Below are the code and all the weights of a small trained network. Each question names an input and a class and asks about switching units off, where a switched-off unit gives its printed mean instead of its output.

import numpy as np


def w(rows, s, z=0):
    codes = np.array(rows[::2]) - 128.0
    scale = np.full(codes.shape[1], s)
    scale[-1] = z or s
    return codes * scale


def norm(h):
    return h / np.sqrt((h * h).mean(-1, keepdims=True) + 1e-5)


def f(y):
    return np.maximum(y, 0)


def log_softmax(a):
    a = a - a.max(-1, keepdims=True)
    return a - np.log(np.exp(a).sum(-1, keepdims=True))


def net(x, mask):
    res = np.array(x, float).reshape(1, 4) / 4 @ E
    u = 0
    for l in range(2):
        y = f(norm(res) @ A[l][:, :-1].T + A[l][:, -1])
        res = res + np.where(mask[u : u + 8], y, B[l][:, -1]) @ B[l][:, :-1]
        u += 8
    return log_softmax(norm(res)[-1] @ U[:, :-1].T + U[:, -1])


A, B = {}, {}
E = w([
[215,162,84,122,133,239,91,70,48,112,27],'x0',
[219,49,105,185,239,106,118,129,163,67,159],'x1',
[38,71,75,77,181,136,178,132,178,91,153],'x2',
[88,194,102,106,90,54,86,203,115,6,29],'x3',
],0.011)
A[0] = w([
[165,97,107,58,191,247,131,42,59,173,149,2],'L0N0',
[139,165,81,139,104,144,151,123,96,162,107,72],'L0N1',
[117,194,177,56,75,115,172,123,121,171,119,56],'L0N2',
[153,224,115,165,68,131,63,138,2,118,8,131],'L0N3',
[107,219,86,52,97,155,188,115,65,163,104,96],'L0N4',
[103,75,51,107,216,175,131,71,152,180,121,49],'L0N5',
[100,85,58,104,157,200,177,80,143,113,31,24],'L0N6',
[174,40,64,165,235,134,131,104,151,93,156,125],'L0N7',
],0.0085,0.0097)
B[0] = w([
[192,192,126,83,54,149,68,37,204,110,132,181],'L0N0',
[133,142,152,133,123,136,131,142,62,122,137,141],'L0N1',
[110,74,73,126,167,102,146,148,106,100,142,165],'L0N2',
[117,173,134,252,103,183,112,109,73,143,46,248],'L0N3',
[87,68,176,189,109,136,105,111,104,93,100,182],'L0N4',
[203,61,89,96,90,142,110,60,153,124,144,169],'L0N5',
[185,106,86,58,110,132,111,165,143,52,147,152],'L0N6',
[85,77,157,104,174,122,186,231,80,157,181,229],'L0N7',
],0.011)
A[1] = w([
[80,169,151,139,82,3,114,184,138,128,122,172],'L1N0',
[158,66,140,184,143,137,121,119,141,139,173,154],'L1N1',
[74,140,173,134,109,116,152,109,140,161,165,4],'L1N2',
[76,167,147,146,110,73,94,143,136,84,99,111],'L1N3',
[112,186,88,136,75,161,135,68,164,144,62,24],'L1N4',
[217,201,178,144,112,106,68,122,126,152,123,159],'L1N5',
[90,126,117,142,167,148,162,124,139,142,139,30],'L1N6',
[83,160,119,118,102,152,121,73,117,148,123,35],'L1N7',
],0.014,0.0039)
B[1] = w([
[247,159,75,63,86,152,66,80,111,77,166,254],'L1N0',
[70,133,153,207,100,118,152,106,113,176,83,236],'L1N1',
[131,61,89,134,155,134,128,159,164,81,202,178],'L1N2',
[127,126,142,96,96,160,151,66,170,161,145,223],'L1N3',
[129,158,173,213,96,157,99,89,99,150,94,213],'L1N4',
[84,172,146,187,86,129,116,90,92,121,78,232],'L1N5',
[129,135,128,178,128,138,115,131,118,138,86,153],'L1N6',
[130,95,169,181,158,106,174,64,108,148,102,175],'L1N7',
],0.013,0.0095)
U = w([
[98,148,96,120,177,103,125,251,85,57,85,39],'0',
[170,103,64,35,102,126,115,108,163,103,201,203],'1',
[75,66,146,191,183,106,201,166,122,192,155,134],'2',
[103,187,133,104,164,108,108,168,192,164,104,1],'3',
[144,174,136,174,66,159,89,56,104,146,66,210],'4',
],0.017,0.0049)

Each question gives the input, the list of numbers given to net, and the class t.
The units are the neurons (one row each of A and B). Each row of codes is followed by its name. A weight is (code - 128) times the scale printed after its matrix; where a second scale follows, it is the last column's (A, B and U).
mask holds one flag per neuron, layer by layer. A switched-off neuron (its flag False) gives its mean, the last column of its row in B, instead of its output. The means were averaged over made-up inputs and are rounded, as every weight is.
A unit's drop is (log p(t) with every unit on - log p(t) with that unit switched off) / (log p(t) with every unit on - log p(t) with every unit switched off).
top k neurons: the k neurons with the biggest drops, biggest first
k most important neurons of layer l: the k neurons of layer l with the biggest drops, biggest first
drop of u: that unit's drop, to one decimal
input [-4,3,5,3], class 1: top neuron => [L1N0]
input [0,-1,5,-5], class 1: top 3 neurons => [L0N3 L0N0 L0N5]
input [1,4,-3,-6], class 2: top 2 neurons => [L0N7 L1N0]
input [5,-2,7,-8], class 1: 2 most important neurons of layer 0 => [L0N3 L0N6]
input [-2,-2,-4,-5], class 2: 3 most important neurons of layer 1 => [L1N0 L1N2 L1N4]
input [0,-1,8,-3], class 1: 3 most important neurons of layer 0 => [L0N3 L0N5 L0N6]
input [1,3,8,4], class 0: 2 most important neurons of layer 1 => [L1N0 L1N3]
input [-2,8,5,8], class 1: top 2 neurons => [L1N0 L0N3]
input [-1,-1,6,0], class 2: top 3 neurons => [L1N0 L0N0 L1N3]
input [-1,5,-6,-2], class 2: drop of L0N7 => 0.1
input [-7,-2,0,-1], class 1: drop of L0N4 => 0.0
input [-7,5,-6,6], class 1: drop of L0N3 => 0.2
